Here is a tiny trained network, its code and every weight. The questions are about switching its units off for an input and a class, where a switched-off unit gives its printed mean instead of its output.

import numpy as np


def w(rows, s, z=0):
    codes = np.array(rows[::2]) - 128.0
    scale = np.full(codes.shape[1], s)
    scale[-1] = z or s
    return codes * scale


def f(y):
    return np.maximum(y, 0)


def log_softmax(a):
    a = a - a.max(-1, keepdims=True)
    return a - np.log(np.exp(a).sum(-1, keepdims=True))


def net(x, mask):
    res = np.array(x, float).reshape(1, 8) / 4 @ E
    y = f(res @ A[0][:, :-1].T + A[0][:, -1])
    res = res + np.where(mask, y, B[0][:, -1]) @ B[0][:, :-1]
    return log_softmax(res[-1] @ U[:, :-1].T + U[:, -1])


A, B = {}, {}
E = w([
[103,181,224,145,120,139,122,188,119,86,122,165],'x0',
[132,187,222,58,125,58,90,97,111,178,116,70],'x1',
[122,169,148,178,170,119,136,179,200,116,125,189],'x2',
[119,153,66,113,73,222,221,162,94,101,185,141],'x3',
[142,175,84,209,145,122,132,72,148,101,35,112],'x4',
[167,141,112,158,2,75,50,126,13,147,160,139],'x5',
[126,44,156,106,124,175,104,199,151,200,117,130],'x6',
[96,117,87,96,182,134,134,158,79,61,127,157],'x7',
],0.011)
A[0] = w([
[112,159,106,65,94,169,202,63,118,119,160,51,189],'neuron 0',
[137,122,97,150,79,64,127,130,102,200,68,136,71],'neuron 1',
[116,50,127,85,47,161,64,103,118,198,157,127,177],'neuron 2',
[127,157,135,157,174,182,168,166,155,71,152,166,145],'neuron 3',
[176,122,111,226,111,109,91,50,185,140,14,82,116],'neuron 4',
[86,141,175,163,156,184,126,130,192,90,129,162,126],'neuron 5',
[139,133,36,119,100,119,157,61,45,137,143,174,214],'neuron 6',
[145,126,85,158,203,148,215,203,141,66,95,188,179],'neuron 7',
[87,114,110,59,124,158,132,179,114,132,160,159,80],'neuron 8',
[178,176,173,140,63,116,164,135,180,106,123,124,226],'neuron 9',
[44,41,69,113,254,174,127,139,215,123,107,88,168],'neuron 10',
[144,207,192,115,128,77,79,210,93,108,177,171,124],'neuron 11',
[147,28,153,65,90,128,126,115,115,136,169,74,198],'neuron 12',
[146,157,145,215,153,56,117,72,104,137,38,80,111],'neuron 13',
[197,80,35,246,64,156,150,162,97,62,189,166,174],'neuron 14',
[93,42,129,105,129,78,154,121,123,191,125,126,92],'neuron 15',
[118,167,169,141,107,41,60,96,98,120,60,147,253],'neuron 16',
[40,163,178,163,122,165,147,140,185,182,117,132,140],'neuron 17',
[160,123,116,78,121,55,86,59,147,198,102,27,235],'neuron 18',
[137,115,155,69,51,167,56,162,83,174,158,94,140],'neuron 19',
[117,65,122,75,82,198,110,196,117,181,144,134,120],'neuron 20',
[114,136,44,152,100,197,117,92,98,66,122,216,181],'neuron 21',
[103,80,132,86,212,116,201,158,174,144,94,122,191],'neuron 22',
],0.0088,0.0036)
B[0] = w([
[122,167,82,49,142,54,238,102,156,136,174,23,201],'neuron 0',
[114,123,132,179,145,103,90,155,37,143,150,61,172],'neuron 1',
[152,45,97,122,127,135,98,187,62,153,181,92,214],'neuron 2',
[133,131,106,106,107,154,159,122,219,146,90,182,211],'neuron 3',
[132,91,116,204,163,254,75,36,103,126,174,75,208],'neuron 4',
[128,129,166,183,143,207,206,137,147,155,122,118,197],'neuron 5',
[101,162,55,84,105,90,90,121,118,71,177,132,212],'neuron 6',
[79,70,103,184,197,89,185,83,195,184,59,175,235],'neuron 7',
[119,100,148,148,135,35,140,168,117,196,78,162,186],'neuron 8',
[64,204,145,115,109,248,133,163,165,159,223,125,177],'neuron 9',
[208,92,91,84,180,110,75,111,216,88,90,138,251],'neuron 10',
[69,197,218,66,103,112,145,141,98,147,65,199,214],'neuron 11',
[183,68,75,71,119,59,116,238,115,168,185,112,205],'neuron 12',
[111,158,130,174,175,232,119,38,84,91,104,47,200],'neuron 13',
[59,110,55,214,8,79,64,117,177,98,108,168,235],'neuron 14',
[213,110,98,120,69,134,55,114,123,149,116,174,172],'neuron 15',
[89,150,244,153,177,159,93,114,19,71,98,104,217],'neuron 16',
[168,171,159,173,130,158,155,119,151,195,176,165,184],'neuron 17',
[228,208,114,109,156,115,62,113,72,99,140,101,234],'neuron 18',
[151,124,154,160,135,71,183,178,36,141,137,127,213],'neuron 19',
[151,73,86,166,105,92,154,162,110,229,133,206,206],'neuron 20',
[70,81,97,160,93,87,114,114,156,82,147,158,210],'neuron 21',
[224,109,161,93,139,149,167,128,162,90,82,187,219],'neuron 22',
],0.0073,0.017)
U = w([
[127,71,90,133,227,127,201,107,246,145,12,170,101],'0',
[9,101,39,169,45,91,107,101,151,87,119,166,253],'1',
[116,150,123,190,169,210,100,49,73,118,107,48,47],'2',
[99,184,135,154,103,216,220,150,217,202,151,165,214],'3',
[123,172,74,22,106,94,192,75,96,79,186,26,73],'4',
[172,55,91,113,100,89,135,224,59,219,154,122,35],'5',
[255,107,93,67,144,118,57,114,172,128,114,125,95],'6',
[87,207,213,66,128,95,126,152,72,111,71,150,169],'7',
],0.0088,0.0014)

Each question gives the input, the list of numbers given to net, and the class t.
The units are the neurons (one row each of A and B). Each row of codes is followed by its name. A weight is (code - 128) times the scale printed after its matrix; where a second scale follows, it is the last column's (A, B and U).
mask holds one flag per neuron, in row order. A switched-off neuron (its flag False) gives its mean, the last column of its row in B, instead of its output. The means were averaged over made-up inputs and are rounded, as every weight is.
A unit's drop is (log p(t) with every unit on - log p(t) with that unit switched off) / (log p(t) with every unit on - log p(t) with every unit switched off).
The circuit of an input: a set's keep is (log p(t) with only the set's units on - log p(t) with every unit switched off) / (log p(t) with every unit on - log p(t) with every unit switched off). Starting from the 12 units with the biggest drops (on a tie, the unit counted first), units are removed one at a time, each time the one whose removal leaves the highest keep (on an exact tie, the one counted first), for as long as the keep stays at least 0.8.
units of the circuit, in order: the units of the circuit, biggest drop first
top k neurons: the k neurons with the biggest drops, biggest first
drop of u: that unit's drop, to one decimal
input [-3,2,7,-3,-5,8,-6,-3], class 7: units of the circuit, in order : (neuron 11)
input [-5,-1,-6,0,-7,-7,-7,4], class 6: top 3 neurons : (neuron 10; neuron 22; neuron 12)
input [-7,2,-3,6,-3,-8,2,-2], class 6: top 2 neurons : (neuron 12; neuron 10)
input [4,-1,-3,0,2,-5,4,-7], class 3: units of the circuit, in order : (neuron 17; neuron 9)
input [5,-6,7,0,-5,6,0,-7], class 1: top 3 neurons : (neuron 14; neuron 22; neuron 0)
input [-1,-5,5,-4,6,-2,4,-7], class 2: top 2 neurons : (neuron 4; neuron 13)
input [-4,-6,-5,8,-1,-2,3,8], class 1: top 2 neurons : (neuron 14; neuron 21)
input [8,-6,8,-4,-2,7,8,3], class 1: top 2 neurons : (neuron 14; neuron 22)
input [2,-6,4,5,5,-2,-5,-5], class 1: top 2 neurons : (neuron 14; neuron 21)
input [0,0,-6,-7,7,-8,6,-3], class 2: top 2 neurons : (neuron 4; neuron 13)
input [-6,3,-8,5,-1,5,-4,-7], class 4: top 2 neurons : (neuron 0; neuron 6)
input [7,5,2,4,4,-2,-8,-4], class 3: top 2 neurons : (neuron 9; neuron 18)
input [0,-8,8,4,7,3,3,-8], class 1: drop of neuron 14 : 3.0
input [-7,2,2,6,7,-1,-1,-6], class 2: units of the circuit, in order : (neuron 4)
input [0,4,6,-6,-5,-7,5,-7], class 6: drop of neuron 7 : 0.1
input [1,-6,5,-5,0,4,2,-4], class 2: drop of neuron 4 : 0.3
